Below are the code and all the weights of a small trained network. Each question names an input and a class and asks about switching units off, where a switched-off unit gives its printed mean instead of its output.

import numpy as np


def w(rows, s, z=0):
    codes = np.array(rows[::2]) - 128.0
    scale = np.full(codes.shape[1], s)
    scale[-1] = z or s
    return codes * scale


def norm(h):
    return h / np.sqrt((h * h).mean(-1, keepdims=True) + 1e-5)


def f(y):
    return y / 2 * (1 + np.tanh(0.7978845608 * (y + 0.044715 * y**3)))


def log_softmax(a):
    a = a - a.max(-1, keepdims=True)
    return a - np.log(np.exp(a).sum(-1, keepdims=True))


def net(x, mask):
    res = np.array(x, float).reshape(1, 3) / 4 @ E
    u = 0
    for l in range(2):
        y = f(norm(res) @ A[l][:, :-1].T + A[l][:, -1])
        res = res + np.where(mask[u : u + 9], y, B[l][:, -1]) @ B[l][:, :-1]
        u += 9
    return log_softmax(norm(res)[-1] @ U[:, :-1].T + U[:, -1])


A, B = {}, {}
E = w([
[136,113,147,2,89,185,161],'x0',
[91,185,85,150,146,174,226],'x1',
[122,104,202,189,149,240,100],'x2',
],0.0097)
A[0] = w([
[135,142,211,5,67,167,235,24],'L0N0',
[147,153,88,59,94,46,170,148],'L0N1',
[235,42,176,86,71,78,1,50],'L0N2',
[165,122,177,33,69,167,170,3],'L0N3',
[127,111,213,185,159,215,99,162],'L0N4',
[22,176,43,169,67,175,237,46],'L0N5',
[93,55,173,81,23,165,179,48],'L0N6',
[156,105,47,106,157,35,142,62],'L0N7',
[167,104,177,100,125,158,119,22],'L0N8',
],0.006,0.0071)
B[0] = w([
[137,111,22,103,226,161,28,171],'L0N0',
[20,120,242,204,79,231,84,228],'L0N1',
[155,149,239,87,195,26,193,202],'L0N2',
[184,169,77,96,186,185,68,135],'L0N3',
[108,70,77,99,24,55,203,253],'L0N4',
[189,142,255,104,211,8,146,188],'L0N5',
[124,155,89,130,170,143,61,135],'L0N6',
[88,166,200,146,66,241,58,161],'L0N7',
[5,158,122,148,131,107,101,111],'L0N8',
],0.0063,0.0053)
A[1] = w([
[36,225,89,85,51,33,114,2],'L1N0',
[114,82,151,152,2,177,166,48],'L1N1',
[144,191,90,140,160,131,217,54],'L1N2',
[157,121,12,56,91,31,187,105],'L1N3',
[155,156,123,30,42,129,120,122],'L1N4',
[123,171,52,225,132,85,107,117],'L1N5',
[129,65,103,182,131,59,92,82],'L1N6',
[130,138,188,136,203,112,183,86],'L1N7',
[106,174,107,145,168,173,221,70],'L1N8',
],0.011,0.007)
B[1] = w([
[91,12,106,210,26,101,165,191],'L1N0',
[92,128,101,178,62,123,65,222],'L1N1',
[184,93,170,61,126,77,100,195],'L1N2',
[107,231,239,96,125,242,23,150],'L1N3',
[129,137,35,202,166,119,212,232],'L1N4',
[131,129,71,33,173,217,128,254],'L1N5',
[120,156,100,64,127,171,209,233],'L1N6',
[123,174,183,111,130,175,75,211],'L1N7',
[154,69,161,136,104,2,143,221],'L1N8',
],0.0098,0.0048)
U = w([
[150,101,234,75,166,1,193,161],'0',
[124,105,26,64,199,208,169,153],'1',
[56,60,103,224,3,129,164,141],'2',
[102,213,210,116,160,238,19,253],'3',
[154,169,111,175,143,110,76,32],'4',
[128,171,131,171,156,116,104,60],'5',
[165,153,114,189,153,111,86,47],'6',
[170,176,109,210,158,98,81,25],'7',
],0.017,0.011)

Each question gives the input, the list of numbers given to net, and the class t.
The units are the neurons (one row each of A and B). Each row of codes is followed by its name. A weight is (code - 128) times the scale printed after its matrix; where a second scale follows, it is the last column's (A, B and U).
mask holds one flag per neuron, layer by layer. A switched-off neuron (its flag False) gives its mean, the last column of its row in B, instead of its output. The means were averaged over made-up inputs and are rounded, as every weight is.
A unit's drop is (log p(t) with every unit on - log p(t) with that unit switched off) / (log p(t) with every unit on - log p(t) with every unit switched off).
The circuit of an input: a set's keep is (log p(t) with only the set's units on - log p(t) with every unit switched off) / (log p(t) with every unit on - log p(t) with every unit switched off). Starting from the 12 units with the biggest drops (on a tie, the unit counted first), units are removed one at a time, each time the one whose removal leaves the highest keep (on an exact tie, the one counted first), for as long as the keep stays at least 0.8.
circuit, biggest first: the units of the circuit, biggest drop first
k most important neurons: the k neurons with the biggest drops, biggest first
k most important neurons of layer l: the k neurons of layer l with the biggest drops, biggest first
input [-8,-4,-8], class 1: most important neuron of layer 0 => L0N4
input [8,8,-4], class 0: 4 most important neurons => L1N8, L0N5, L0N1, L1N5
input [3,-1,-2], class 3: circuit, biggest first => L0N4, L0N1
input [8,8,8], class 0: circuit, biggest first => L1N8, L0N1
input [-2,4,2], class 0: 2 most important neurons of layer 1 => L1N8, L1N2
input [-7,3,7], class 1: 2 most important neurons => L1N5, L0N1
input [2,3,-1], class 3: 2 most important neurons => L0N5, L1N7
input [-3,7,-7], class 0: 4 most important neurons => L0N5, L1N2, L0N4, L1N8
input [-1,5,-4], class 0: 2 most important neurons => L0N5, L0N4
input [5,-6,-8], class 2: circuit, biggest first => L0N1, L1N0
input [1,-4,4], class 0: 4 most important neurons => L0N2, L0N1, L1N0, L0N7
input [6,-7,6], class 0: circuit, biggest first => L0N2, L0N1
input [6,5,-8], class 2: 2 most important neurons => L0N1, L1N0
input [-1,5,-7], class 2: most important neuron => L1N0
input [-5,5,0], class 0: 2 most important neurons => L1N8, L1N2
input [-8,5,-8], class 1: 3 most important neurons => L1N5, L0N4, L1N1
input [1,-2,4], class 2: 2 most important neurons of layer 0 => L0N4, L0N0
input [-2,-3,-1], class 3: 2 most important neurons of layer 1 => L1N7, L1N8
input [-3,-4,4], class 0: 2 most important neurons of layer 1 => L1N0, L1N4
input [1,-2,1], class 3: most important neuron => L1N3
input [-1,0,-3], class 3: 3 most important neurons of layer 0 => L0N1, L0N4, L0N7
input [-6,-5,4], class 1: 2 most important neurons => L1N6, L0N5
input [1,7,7], class 0: 3 most important neurons of layer 0 => L0N1, L0N5, L0N7
input [-4,-5,7], class 2: 2 most important neurons of layer 0 => L0N4, L0N5
